Below are the code and all the weights of a small trained network. Each question names an input and a class and asks about switching units off, where a switched-off unit gives its printed mean instead of its output.

import numpy as np


def w(rows, s, z=0):
    codes = np.array(rows[::2]) - 128.0
    scale = np.full(codes.shape[1], s)
    scale[-1] = z or s
    return codes * scale


def f(y):
    return np.maximum(y, 0)


def log_softmax(a):
    a = a - a.max(-1, keepdims=True)
    return a - np.log(np.exp(a).sum(-1, keepdims=True))


def net(x, mask):
    res = np.array(x, float).reshape(1, 3) / 4 @ E
    y = f(res @ A[0][:, :-1].T + A[0][:, -1])
    res = res + np.where(mask, y, B[0][:, -1]) @ B[0][:, :-1]
    return log_softmax(res[-1] @ U[:, :-1].T + U[:, -1])


A, B = {}, {}
E = w([
[91,239,148,106,136,80,200,71,113,22,57],'x0',
[103,214,168,75,165,74,130,220,175,164,217],'x1',
[37,126,123,74,93,41,74,110,2,82,153],'x2',
],0.0094)
A[0] = w([
[131,84,119,138,121,132,98,158,117,194,207,158],'N1',
[116,158,128,114,131,111,136,120,86,103,123,214],'N2',
[122,117,129,114,130,100,107,147,86,144,192,254],'N3',
[137,88,114,136,131,115,110,158,141,150,169,74],'N4',
[114,70,131,127,118,121,107,111,30,106,132,177],'N5',
[116,196,127,110,124,100,148,107,91,94,134,114],'N6',
[153,130,119,138,135,166,144,145,242,170,132,215],'N7',
[146,102,127,138,127,141,136,114,115,102,100,103],'N8',
[115,119,111,101,129,128,140,123,138,141,118,99],'N9',
[122,211,136,117,135,118,146,141,187,122,126,97],'N10',
[131,153,117,151,126,124,148,82,91,67,7,150],'N11',
[147,67,115,152,127,162,130,117,146,159,100,128],'N12',
[108,143,118,115,122,98,117,122,63,94,126,132],'N13',
[133,131,159,137,131,152,135,152,182,130,135,107],'N14',
[139,37,124,140,121,164,135,80,130,127,56,195],'N15',
[120,87,134,121,127,122,126,108,79,92,111,179],'N16',
[146,97,121,144,128,148,149,104,135,116,89,175],'N17',
],0.013,0.0028)
B[0] = w([
[111,22,156,25,161,151,125,111,173,105,142,218],'N1',
[119,140,161,130,220,153,121,196,116,85,78,191],'N2',
[82,148,117,42,205,155,120,157,34,93,134,199],'N3',
[96,64,139,112,63,148,125,92,159,105,110,175],'N4',
[111,118,33,60,126,101,88,99,118,217,154,222],'N5',
[128,82,194,197,100,150,68,187,132,92,93,208],'N6',
[191,128,102,157,157,98,172,91,215,153,25,238],'N7',
[113,163,139,127,120,142,126,123,95,137,96,170],'N8',
[137,136,131,129,124,140,139,120,123,120,133,128],'N9',
[184,89,120,152,149,115,146,182,139,101,251,192],'N10',
[76,139,197,45,126,177,156,68,130,116,31,252],'N11',
[102,86,132,167,130,102,59,205,110,120,139,202],'N12',
[132,189,172,139,62,155,151,68,145,130,87,207],'N13',
[155,113,72,143,114,121,130,90,168,159,110,173],'N14',
[137,164,107,187,148,93,50,199,82,139,97,237],'N15',
[139,134,69,86,170,108,118,99,130,194,98,192],'N16',
[88,128,142,119,133,140,64,147,116,128,78,189],'N17',
],0.015,0.016)
U = w([
[113,170,210,158,132,158,138,179,78,48,187,181],'0',
[211,177,51,183,125,62,253,59,157,160,186,89],'1',
[144,86,194,92,146,187,208,35,205,81,73,166],'2',
[101,85,56,71,151,98,111,123,86,156,219,205],'3',
[78,209,131,104,144,145,109,70,72,146,57,77],'4',
[173,111,87,233,153,55,80,211,139,150,105,208],'5',
[126,141,101,151,32,119,174,80,105,122,156,4],'6',
[119,152,141,163,71,118,107,72,110,142,190,49],'7',
],0.0066,0.0019)

Each question gives the input, the list of numbers given to net, and the class t.
The units are the neurons (one row each of A and B). Each row of codes is followed by its name. A weight is (code - 128) times the scale printed after its matrix; where a second scale follows, it is the last column's (A, B and U).
mask holds one flag per neuron, in row order. A switched-off neuron (its flag False) gives its mean, the last column of its row in B, instead of its output. The means were averaged over made-up inputs and are rounded, as every weight is.
A unit's drop is (log p(t) with every unit on - log p(t) with that unit switched off) / (log p(t) with every unit on - log p(t) with every unit switched off).
The circuit of an input: a set's keep is (log p(t) with only the set's units on - log p(t) with every unit switched off) / (log p(t) with every unit on - log p(t) with every unit switched off). Starting from the 12 units with the biggest drops (on a tie, the unit counted first), units are removed one at a time, each time the one whose removal leaves the highest keep (on an exact tie, the one counted first), for as long as the keep stays at least 0.8.
units of the circuit, in order: the units of the circuit, biggest drop first
most important unit: the unit with the biggest drop
k most important neurons: the k neurons with the biggest drops, biggest first
drop of u: that unit's drop, to one decimal
input [5,-8,-8], class 4: units of the circuit, in order	(N11, N15)
input [-2,5,0], class 2: units of the circuit, in order	(N15)
input [-3,7,1], class 3: 3 most important neurons	(N11, N13, N3)
input [2,2,2], class 0: units of the circuit, in order	(N7, N11, N5)
input [3,0,1], class 2: 2 most important neurons	(N15, N3)
input [6,8,-3], class 5: 2 most important neurons	(N6, N11)
input [3,1,-2], class 2: 4 most important neurons	(N15, N12, N5, N3)
input [3,-5,-5], class 4: units of the circuit, in order	(N11, N15)
input [-3,-3,1], class 3: 2 most important neurons	(N7, N6)
input [2,1,-8], class 5: 2 most important neurons	(N11, N13)
input [-5,5,1], class 2: 3 most important neurons	(N5, N15, N1)
input [2,2,-2], class 1: 2 most important neurons	(N11, N15)
input [-1,-2,0], class 5: 4 most important neurons	(N11, N3, N13, N1)
input [-1,4,0], class 3: 2 most important neurons	(N11, N13)
input [3,-1,-8], class 5: most important unit	N1
input [-5,-8,5], class 3: 2 most important neurons	(N5, N7)
input [8,-6,-6], class 4: drop of N15	0.7
input [-8,5,0], class 2: drop of N14	0.0
input [7,-7,-4], class 4: drop of N11	0.1
input [3,0,0], class 2: drop of N4	-0.1
input [7,5,-2], class 0: most important neuron	(N10)
input [-4,5,4], class 3: 2 most important neurons	(N11, N7)
